In the rows, 128 means zero.
Each row is followed by its group and then its class within the group.
| 101 | 122 | 100 | 117 | 144 | 121 | 100 | 135 | 125 | 105 |  91 | 122 | 124 | 100 |  93 | 134 | 126 | 128 | 113 | 134 | 136 | 145 | 106 | 114 | 169 | 128 | 126 | 100 | 130 | 121 | 112 | 137 | 120 | 137 | 141 | 132 | 141 | 104 | 141 | 145 | 125 | 144 | 134 | 100 | 111 | 130 | 134 |  91 | 123 | 127 | 128 | 164 | 143 | 133 | 137 | 146 | 138 | 141 | 157 | 129 | 133 | 130 | 127 | 141 | 133 | 105 | 143 | 183 | 109 | -> Lonum F
| 133 | 124 | 173 |  97 | 144 | 142 | 114 | 125 | 109 | 132 | 150 | 125 | 117 | 121 | 114 | 163 | 133 | 125 | 157 | 134 | 155 | 135 | 109 |  96 | 130 | 135 | 122 | 120 | 127 | 115 | 121 | 149 | 129 | 161 | 135 | 118 | 127 | 114 | 132 | 133 | 123 | 119 | 122 | 137 | 150 | 118 | 146 |  96 | 123 | 111 | 121 | 165 | 128 | 142 | 132 | 138 | 135 | 135 | 144 | 139 | 136 | 125 | 110 | 124 | 133 | 117 | 134 | 110 | 126 | -> mapin N
| 106 | 112 | 119 |  97 | 139 | 116 | 101 | 129 | 114 | 111 |  87 | 124 | 140 |  91 |  93 | 136 | 134 | 114 | 155 | 138 | 136 | 136 | 116 | 119 | 176 | 126 | 121 | 107 | 122 | 115 | 105 | 134 | 118 | 143 | 147 | 146 | 137 | 102 | 145 | 142 | 129 | 140 | 116 | 110 | 106 | 126 | 136 |  90 | 130 | 137 | 127 | 163 | 152 | 126 | 134 | 129 | 138 | 146 | 163 | 124 | 130 | 124 | 130 | 151 | 160 |  92 | 143 | 170 | 110 | -> Lonum F
| 112 | 121 | 109 |  86 | 140 | 107 | 112 | 159 | 120 | 114 |  79 | 120 | 122 | 120 |  86 | 135 | 124 | 112 | 150 | 152 | 150 | 153 | 110 | 114 | 155 | 112 | 121 | 111 | 117 | 134 | 108 | 150 | 113 | 134 | 146 | 132 | 131 |  98 | 139 | 115 | 130 | 109 | 136 | 110 | 104 | 114 | 143 |  75 | 114 | 142 | 121 | 164 | 162 | 128 | 133 | 117 | 146 | 129 | 175 | 140 | 134 | 130 | 109 | 134 | 154 |  98 | 167 | 164 | 110 | -> Lonum P
| 115 | 117 | 123 |  98 | 131 | 102 | 116 | 144 | 140 | 117 |  53 | 133 | 111 | 107 | 106 | 133 | 112 | 118 | 153 | 136 | 137 | 154 | 110 | 109 | 162 | 136 | 125 |  97 | 138 | 133 | 120 | 146 | 109 | 136 | 146 | 131 | 137 | 105 | 146 | 118 | 128 | 117 | 128 | 115 |  98 | 127 | 144 |  82 | 112 | 131 | 118 | 160 | 140 | 120 | 126 | 128 | 148 | 139 | 148 | 141 | 134 | 122 | 103 | 141 | 152 | 111 | 147 | 154 | 114 | -> Lonum F
| 139 | 118 | 191 | 107 | 157 | 146 | 116 | 130 | 130 | 121 | 177 | 127 | 121 | 116 | 128 | 154 | 130 | 122 | 167 | 133 | 136 | 147 | 107 | 118 | 150 | 132 | 126 | 104 | 131 | 109 | 111 | 142 | 126 | 172 | 123 | 127 | 153 | 109 | 152 | 126 | 123 | 144 | 123 | 130 | 129 | 138 | 147 |  82 | 121 | 108 | 142 | 159 | 156 | 132 | 133 | 131 | 144 | 150 | 153 | 113 | 151 | 125 | 112 | 162 | 146 |  96 | 153 | 125 | 109 | -> mapin N
| 146 | 117 | 103 | 105 | 129 | 121 | 132 | 130 | 132 | 121 | 199 | 127 | 124 | 125 | 115 | 143 | 132 | 123 | 177 | 139 | 139 | 127 | 103 | 137 | 180 | 121 | 135 | 151 | 130 | 121 | 168 | 111 | 114 | 156 | 148 | 124 | 134 | 160 | 137 | 102 | 133 |  91 | 133 | 118 | 120 | 139 | 139 | 139 | 132 | 120 | 142 | 111 | 151 | 142 | 101 | 126 | 143 | 142 | 127 | 130 | 161 | 131 | 104 | 132 | 125 | 115 | 116 | 142 | 132 | -> Mamu K
| 150 | 135 | 198 |  97 | 139 | 144 | 113 | 131 | 132 | 121 | 155 | 129 | 122 | 133 | 131 | 151 | 115 | 123 | 135 | 131 | 152 | 124 | 105 | 121 | 135 | 136 | 130 | 128 | 130 | 107 | 113 | 143 | 136 | 183 | 119 | 109 | 146 | 113 | 145 | 136 | 127 | 143 | 114 | 144 | 165 | 123 | 132 |  95 | 112 | 108 | 134 | 154 | 136 | 134 | 125 | 139 | 135 | 147 | 156 | 126 | 143 | 133 | 118 | 135 | 148 |  98 | 153 |  87 | 120 | -> mapin N
| 162 | 137 |  54 | 111 | 130 | 143 | 136 | 157 | 123 | 124 | 223 | 130 | 128 | 135 | 102 | 125 | 132 | 116 | 227 | 161 | 152 | 129 | 152 | 125 | 180 | 109 | 115 | 106 | 136 | 119 | 152 | 100 | 110 | 161 | 145 | 125 | 130 | 177 | 133 | 114 | 116 | 106 | 127 |  79 | 152 | 144 | 158 | 134 | 124 | 128 | 141 | 140 | 150 | 137 | 104 | 140 | 127 | 145 | 109 | 127 | 122 | 134 | 126 | 106 | 110 | 106 | 109 | 128 | 133 | -> Mamu G
| 123 | 120 | 125 | 112 | 143 | 115 | 127 | 128 | 137 | 120 |  83 | 143 | 121 |  97 |  99 | 125 | 134 | 122 | 192 | 136 | 118 | 143 | 104 | 117 | 189 | 126 | 118 | 105 | 125 | 115 | 117 | 137 | 112 | 137 | 141 | 146 | 133 | 111 | 140 | 133 | 132 | 166 | 154 | 100 | 112 | 135 | 147 |  83 | 112 | 134 | 130 | 167 | 141 | 129 | 142 | 129 | 131 | 144 | 163 | 130 | 124 | 134 | 102 | 156 | 144 |  84 | 133 | 162 | 102 | -> Lonum F
| 120 | 124 | 151 |  83 | 148 | 127 | 116 | 140 | 119 | 122 | 144 | 130 | 117 | 121 |  95 | 158 | 118 | 124 | 163 | 149 | 157 | 150 |  95 | 113 | 132 | 136 | 124 |  98 | 144 | 118 | 101 | 140 | 126 | 168 |  83 | 145 | 131 | 102 | 137 | 143 | 121 | 127 | 126 | 128 | 133 | 133 | 151 |  80 | 111 | 128 | 118 | 172 | 134 | 134 | 147 | 154 | 142 | 138 | 145 | 126 | 131 | 136 | 103 | 144 | 136 | 109 | 152 | 129 | 130 | -> mapin H
